Below are the code and all the weights of a small trained network. Each question names an input and a target symbol and asks about switching units off, where a switched-off unit gives its printed mean instead of its output.

import numpy as np


def w(rows, s, z=0):
    codes = np.array(rows[::2]) - 128.0
    scale = np.full(codes.shape[1], s)
    scale[-1] = z or s
    return codes * scale


def norm(h):
    return h / np.sqrt((h * h).mean(-1, keepdims=True) + 1e-5)


def f(y):
    return np.maximum(y, 0)


def softmax(a):
    e = np.exp(a - a.max(-1, keepdims=True))
    return e / e.sum(-1, keepdims=True)


def log_softmax(a):
    a = a - a.max(-1, keepdims=True)
    return a - np.log(np.exp(a).sum(-1, keepdims=True))


def net(x, mask):
    ids = ['ΓΔΛΨΩαβεζθμξπστφ'.index(c) for c in x.split()]
    T = len(ids)
    res = E[ids] + P[:T]
    u = 0
    for l in range(2):
        q, k, v = (norm(res) @ M[l].T for M in (Q, K, V))
        z = softmax(np.where(np.tri(T) > 0, q @ k.T / 4**0.5, -1e9)) @ v
        res = res + np.where(mask[u], z, O[l][:, -1]) @ O[l][:, :-1]
        u += 1
        y = f(norm(res) @ A[l][:, :-1].T + A[l][:, -1])
        res = res + np.where(mask[u : u + 12], y, B[l][:, -1]) @ B[l][:, :-1]
        u += 12
    return log_softmax(norm(res)[-1] @ U[:, :-1].T + U[:, -1])


Q, K, V, O, A, B = {}, {}, {}, {}, {}, {}
E = w([
[153,121,92],'Γ',
[133,130,70],'Δ',
[85,76,161],'Λ',
[136,131,75],'Ψ',
[94,136,142],'Ω',
[96,25,200],'α',
[174,125,116],'β',
[156,148,112],'ε',
[83,7,96],'ζ',
[173,84,93],'θ',
[83,163,178],'μ',
[181,71,91],'ξ',
[144,122,78],'π',
[176,111,110],'σ',
[180,113,119],'τ',
[95,141,153],'φ',
],0.018)
P = w([
[85,158,202],'0',
[161,3,206],'1',
[106,48,163],'2',
[115,69,189],'3',
[116,88,197],'4',
[104,114,198],'5',
[104,123,209],'6',
[112,121,212],'7',
],0.0068)
Q[0] = w([
[66,207,112],'L0H0',
[158,159,33],'L0H0',
[207,165,164],'L0H0',
[255,186,246],'L0H0',
],0.0064)
K[0] = w([
[80,109,2],'L0H0',
[140,86,187],'L0H0',
[66,224,153],'L0H0',
[42,146,18],'L0H0',
],0.0072)
V[0] = w([
[194,219,167],'L0H0',
[192,150,113],'L0H0',
[88,70,64],'L0H0',
[70,254,75],'L0H0',
],0.0081)
O[0] = w([
[72,214,86,125],'L0H0',
[91,71,75,156],'L0H0',
[171,1,107,124],'L0H0',
[88,58,47,1],'L0H0',
],0.0083,0.0068)
A[0] = w([
[144,224,68,125],'L0N0',
[85,67,138,214],'L0N1',
[112,160,139,168],'L0N2',
[122,91,130,146],'L0N3',
[127,182,148,230],'L0N4',
[134,170,127,5],'L0N5',
[73,175,160,248],'L0N6',
[136,162,168,129],'L0N7',
[1,73,244,247],'L0N8',
[63,161,75,141],'L0N9',
[166,84,238,161],'L0N10',
[128,217,220,128],'L0N11',
],0.0097,0.0021)
B[0] = w([
[201,52,201,158],'L0N0',
[118,177,253,161],'L0N1',
[147,95,138,148],'L0N2',
[160,175,168,147],'L0N3',
[103,70,144,177],'L0N4',
[162,185,182,137],'L0N5',
[86,82,145,168],'L0N6',
[187,95,173,172],'L0N7',
[100,34,216,193],'L0N8',
[179,144,173,139],'L0N9',
[113,46,158,254],'L0N10',
[123,99,66,222],'L0N11',
],0.0056,0.0093)
Q[1] = w([
[178,102,179],'L1H0',
[9,138,86],'L1H0',
[101,165,63],'L1H0',
[143,172,123],'L1H0',
],0.014)
K[1] = w([
[99,230,108],'L1H0',
[155,22,149],'L1H0',
[168,55,194],'L1H0',
[120,107,249],'L1H0',
],0.015)
V[1] = w([
[203,255,99],'L1H0',
[35,180,73],'L1H0',
[74,14,223],'L1H0',
[39,213,115],'L1H0',
],0.0084)
O[1] = w([
[152,222,254,52],'L1H0',
[69,177,208,47],'L1H0',
[93,173,142,254],'L1H0',
[41,99,225,66],'L1H0',
],0.0068,0.0064)
A[1] = w([
[144,136,139,128],'L1N0',
[180,158,165,78],'L1N1',
[182,91,170,138],'L1N2',
[59,51,108,87],'L1N3',
[37,93,173,133],'L1N4',
[187,141,116,104],'L1N5',
[88,159,164,144],'L1N6',
[224,142,183,128],'L1N7',
[26,106,190,254],'L1N8',
[105,56,118,148],'L1N9',
[243,180,62,115],'L1N10',
[200,59,208,169],'L1N11',
],0.011,0.004)
B[1] = w([
[132,170,147,135],'L1N0',
[147,160,111,145],'L1N1',
[66,155,160,195],'L1N2',
[94,195,123,166],'L1N3',
[179,2,134,161],'L1N4',
[185,103,123,146],'L1N5',
[105,92,120,139],'L1N6',
[120,188,119,179],'L1N7',
[105,27,157,184],'L1N8',
[88,210,152,184],'L1N9',
[214,65,141,162],'L1N10',
[75,190,70,248],'L1N11',
],0.0077,0.013)
U = w([
[146,111,104,73],'Γ',
[112,97,51,117],'Δ',
[158,107,141,33],'Λ',
[49,153,30,51],'Ψ',
[108,127,112,38],'Ω',
[162,112,131,86],'α',
[61,252,208,229],'β',
[91,2,231,221],'ε',
[238,68,158,174],'ζ',
[164,114,116,76],'θ',
[18,81,137,195],'μ',
[166,110,116,82],'ξ',
[159,84,98,106],'π',
[187,131,136,128],'σ',
[204,244,118,224],'τ',
[66,158,71,4],'φ',
],0.01,0.0031)

Each question gives the input, a string of symbols that net reads in full, and the target symbol t.
The units are the heads (4 rows each of Q, K, V and O) and the neurons (one row each of A and B). Each row of codes is followed by its name. A weight is (code - 128) times the scale printed after its matrix; where a second scale follows, it is the last column's (O, A, B and U).
mask holds one flag per unit, layer by layer, with each layer's heads first. A switched-off unit (its flag False) gives its mean, the last column of its rows in O or B, instead of its output. The means were averaged over made-up inputs and are rounded, as every weight is.
A unit's drop is (log p(t) with every unit on - log p(t) with that unit switched off) / (log p(t) with every unit on - log p(t) with every unit switched off).
The circuit of an input: a set's keep is (log p(t) with only the set's units on - log p(t) with every unit switched off) / (log p(t) with every unit on - log p(t) with every unit switched off). Starting from the 12 units with the biggest drops (on a tie, the unit counted first), units are removed one at a time, each time the one whose removal leaves the highest keep (on an exact tie, the one counted first), for as long as the keep stays at least 0.8.
units of the circuit, in order: the units of the circuit, biggest drop first
most important unit: the unit with the biggest drop
top k neurons: the k neurons with the biggest drops, biggest first
drop of u: that unit's drop, to one decimal
input τ Ω Ω β τ Δ ε, target τ: top 4 neurons	L0N0; L0N8; L0N10; L0N4
input μ ζ Ω ζ α μ σ, target μ: most important unit	L1H0
input τ ε τ ε ζ Ψ β, target τ: units of the circuit, in order	L0N8; L1N8
input β ζ τ τ Ψ φ Γ, target β: units of the circuit, in order	L0H0; L1H0
input μ ζ β, target μ: units of the circuit, in order	L1H0; L0H0; L0N8
input β Ψ Ω ξ, target β: top 2 neurons	L0N0; L0N10
input β β β β ε Ψ Ψ, target β: top 2 neurons	L0N0; L0N9
input τ Λ ξ β Γ ζ Ψ, target τ: top 3 neurons	L0N0; L0N10; L0N8
input τ ζ ζ β ε, target τ: top 2 neurons	L0N0; L0N10
input μ τ θ Λ φ θ, target μ: top 2 neurons	L0N10; L0N8
input β μ β Ψ β β Δ, target β: top 3 neurons	L0N0; L0N9; L0N8
input β φ β ζ β Δ, target β: top 3 neurons	L0N0; L0N9; L0N10
input β ζ Ψ ζ π ζ τ, target β: top 2 neurons	L0N0; L1N11
input β π β ε σ Δ ε μ, target ε: top neuron	L0N8
input τ π ζ μ ξ σ ζ Δ, target τ: top 3 neurons	L0N0; L0N10; L0N8
input τ α τ β τ β θ, target τ: top 2 neurons	L0N0; L0N10
input τ Ψ β Ω Ψ β Ω Γ, target τ: drop of L1H0	0.2
input μ ξ Ψ Ψ μ β τ, target μ: drop of L0H0	1.3
input β Ω ε β θ Ψ, target β: drop of L0H0	1.7
